Here is a tiny trained network, its code and every weight. The questions are about switching its units off for an input and a target symbol, where a switched-off unit gives its printed mean instead of its output.

import numpy as np


def w(rows, s, z=0):
    codes = np.array(rows[::2]) - 128.0
    scale = np.full(codes.shape[1], s)
    scale[-1] = z or s
    return codes * scale


def f(y):
    return np.maximum(y, 0)


def softmax(a):
    e = np.exp(a - a.max(-1, keepdims=True))
    return e / e.sum(-1, keepdims=True)


def log_softmax(a):
    a = a - a.max(-1, keepdims=True)
    return a - np.log(np.exp(a).sum(-1, keepdims=True))


def net(x, mask):
    ids = ['βγεξψω'.index(c) for c in x.split()]
    T = len(ids)
    res = E[ids] + P[:T]
    u = 0
    for l in range(2):
        r = res
        for j in range(2):
            rows = slice(4 * j, 4 * j + 4)
            q, k, v = (r @ M[l][rows].T for M in (Q, K, V))
            z = softmax(np.where(np.tri(T) > 0, q @ k.T / 4**0.5, -1e9)) @ v
            o = O[l][rows]
            res = res + np.where(mask[u + j], z, o[:, -1]) @ o[:, :-1]
        u += 2
        y = f(res @ A[l][:, :-1].T + A[l][:, -1])
        res = res + np.where(mask[u : u + 8], y, B[l][:, -1]) @ B[l][:, :-1]
        u += 8
    return log_softmax(res[-1] @ U[:, :-1].T + U[:, -1])


Q, K, V, O, A, B = {}, {}, {}, {}, {}, {}
E = w([
[121,234,149],'β',
[176,207,94],'γ',
[128,179,111],'ε',
[44,53,158],'ξ',
[198,39,196],'ψ',
[37,230,249],'ω',
],0.018)
P = w([
[32,85,1],'0',
[138,174,164],'1',
[151,180,150],'2',
[144,162,155],'3',
[159,175,144],'4',
[144,163,153],'5',
[117,174,150],'6',
[146,185,147],'7',
[117,175,148],'8',
[118,176,144],'9',
],0.0065)
Q[0] = w([
[31,76,255],'L0H1',
[174,113,220],'L0H1',
[175,194,118],'L0H1',
[65,143,134],'L0H1',
[105,136,208],'L0H2',
[21,126,90],'L0H2',
[72,173,121],'L0H2',
[93,141,83],'L0H2',
],0.009)
K[0] = w([
[73,118,187],'L0H1',
[97,137,61],'L0H1',
[198,173,177],'L0H1',
[110,133,170],'L0H1',
[202,45,129],'L0H2',
[108,150,117],'L0H2',
[197,173,2],'L0H2',
[129,158,126],'L0H2',
],0.01)
V[0] = w([
[141,166,41],'L0H1',
[128,164,37],'L0H1',
[138,100,129],'L0H1',
[85,50,61],'L0H1',
[88,45,2],'L0H2',
[120,145,120],'L0H2',
[225,117,77],'L0H2',
[138,79,115],'L0H2',
],0.0088)
O[0] = w([
[76,204,80,71],'L0H1',
[34,100,186,71],'L0H1',
[162,54,167,96],'L0H1',
[110,138,59,1],'L0H1',
[144,70,104,22],'L0H2',
[84,195,113,109],'L0H2',
[253,150,138,156],'L0H2',
[152,45,148,143],'L0H2',
],0.0054,0.0057)
A[0] = w([
[86,183,177,63],'L0N1',
[111,191,5,91],'L0N2',
[2,115,96,4],'L0N3',
[238,208,10,135],'L0N4',
[97,42,136,180],'L0N5',
[67,139,143,21],'L0N6',
[112,103,194,220],'L0N7',
[128,62,84,64],'L0N8',
],0.0087,0.0034)
B[0] = w([
[164,63,228,234],'L0N1',
[217,142,41,176],'L0N2',
[2,154,186,153],'L0N3',
[120,232,168,212],'L0N4',
[227,220,126,198],'L0N5',
[79,42,138,148],'L0N6',
[199,230,131,254],'L0N7',
[153,57,174,146],'L0N8',
],0.0064,0.0069)
Q[1] = w([
[124,122,247],'L1H1',
[135,141,123],'L1H1',
[141,208,179],'L1H1',
[126,129,133],'L1H1',
[92,147,78],'L1H2',
[135,131,86],'L1H2',
[167,143,75],'L1H2',
[111,92,126],'L1H2',
],0.015)
K[1] = w([
[56,127,174],'L1H1',
[113,156,114],'L1H1',
[16,179,111],'L1H1',
[111,164,192],'L1H1',
[52,147,254],'L1H2',
[136,121,156],'L1H2',
[86,112,174],'L1H2',
[147,197,148],'L1H2',
],0.0096)
V[1] = w([
[172,219,126],'L1H1',
[180,142,160],'L1H1',
[122,108,180],'L1H1',
[143,182,154],'L1H1',
[253,90,149],'L1H2',
[206,75,86],'L1H2',
[134,147,138],'L1H2',
[131,137,78],'L1H2',
],0.011)
O[1] = w([
[163,70,113,186],'L1H1',
[99,101,76,146],'L1H1',
[110,85,254,162],'L1H1',
[100,116,148,193],'L1H1',
[102,109,100,253],'L1H2',
[79,143,160,181],'L1H2',
[92,34,128,139],'L1H2',
[126,114,177,110],'L1H2',
],0.0081,0.017)
A[1] = w([
[133,2,109,142],'L1N1',
[94,185,48,142],'L1N2',
[93,131,178,38],'L1N3',
[101,59,165,224],'L1N4',
[190,2,212,133],'L1N5',
[184,197,72,1],'L1N6',
[68,178,130,223],'L1N7',
[89,86,200,75],'L1N8',
],0.0076,0.0054)
B[1] = w([
[60,62,105,173],'L1N1',
[187,14,31,151],'L1N2',
[209,49,164,165],'L1N3',
[65,154,181,209],'L1N4',
[140,156,1,254],'L1N5',
[188,127,250,150],'L1N6',
[94,186,95,176],'L1N7',
[156,49,78,199],'L1N8',
],0.0061,0.014)
U = w([
[118,126,104,212],'β',
[198,2,117,113],'γ',
[166,134,85,103],'ε',
[66,161,135,131],'ξ',
[51,81,103,254],'ψ',
[148,46,204,11],'ω',
],0.0081,0.005)

Each question gives the input, a string of symbols that net reads in full, and the target symbol t.
The units are the heads (4 rows each of Q, K, V and O) and the neurons (one row each of A and B). Each row of codes is followed by its name. A weight is (code - 128) times the scale printed after its matrix; where a second scale follows, it is the last column's (O, A, B and U).
mask holds one flag per unit, layer by layer, with each layer's heads first. A switched-off unit (its flag False) gives its mean, the last column of its rows in O or B, instead of its output. The means were averaged over made-up inputs and are rounded, as every weight is.
A unit's drop is (log p(t) with every unit on - log p(t) with that unit switched off) / (log p(t) with every unit on - log p(t) with every unit switched off).
most important unit: the unit with the biggest drop
top k neurons: the k neurons with the biggest drops, biggest first
k most important neurons of layer l: the k neurons of layer l with the biggest drops, biggest first
which heads matter: for each layer, one digit per head in row order, 1 if its drop is at least 0.15 and else 0, layers parted by /
drop when u is switched off: that unit's drop, to one decimal
input γ ε ε, target γ: which heads matter	01 / 11
input ξ ω ε, target ξ: most important unit	L1H1
input ψ ψ γ, target ψ: 3 most important neurons of layer 0	L0N5, L0N7, L0N8
input ω γ ψ ψ ξ β ω ω ψ β, target ω: top 4 neurons	L0N1, L1N3, L1N5, L0N3
input ω β γ ψ β ε ξ, target ω: top 2 neurons	L0N3, L1N3
input ξ ψ ψ β ψ ψ ω β, target ξ: 2 most important neurons of layer 0	L0N3, L0N4
input ψ β ψ ψ, target ψ: which heads matter	00 / 01
input ε γ ψ ω ω ω ψ, target ε: top 3 neurons	L0N3, L0N7, L0N1
input ξ ε ψ ξ γ, target ξ: which heads matter	11 / 10
input ω ψ ω ψ ε ξ, target ω: top 2 neurons	L1N3, L0N3
input ω ε ω β ω ξ β β, target ω: top 3 neurons	L0N1, L1N3, L0N3
input γ γ ψ ψ ψ ξ ψ β ε ω, target γ: 3 most important neurons of layer 1	L1N5, L1N8, L1N3
input ω ξ ξ ψ ξ ε γ γ, target ω: 2 most important neurons of layer 0	L0N3, L0N4
input ψ ψ γ γ, target ψ: 2 most important neurons of layer 0	L0N5, L0N7
input ψ ψ ψ ω, target ω: most important unit	L1N3
input γ ω ψ γ ε, target γ: top 2 neurons	L0N2, L1N2
input ξ ε γ γ ω ω γ, target ξ: drop when L0N5 is switched off	-0.2
input γ ψ ψ ψ β ξ ω γ γ, target γ: drop when L1N6 is switched off	0.4
input ψ ψ ω ω ψ ψ, target ψ: drop when L1N5 is switched off	0.2
input ψ ψ β, target ψ: most important unit	L1H2
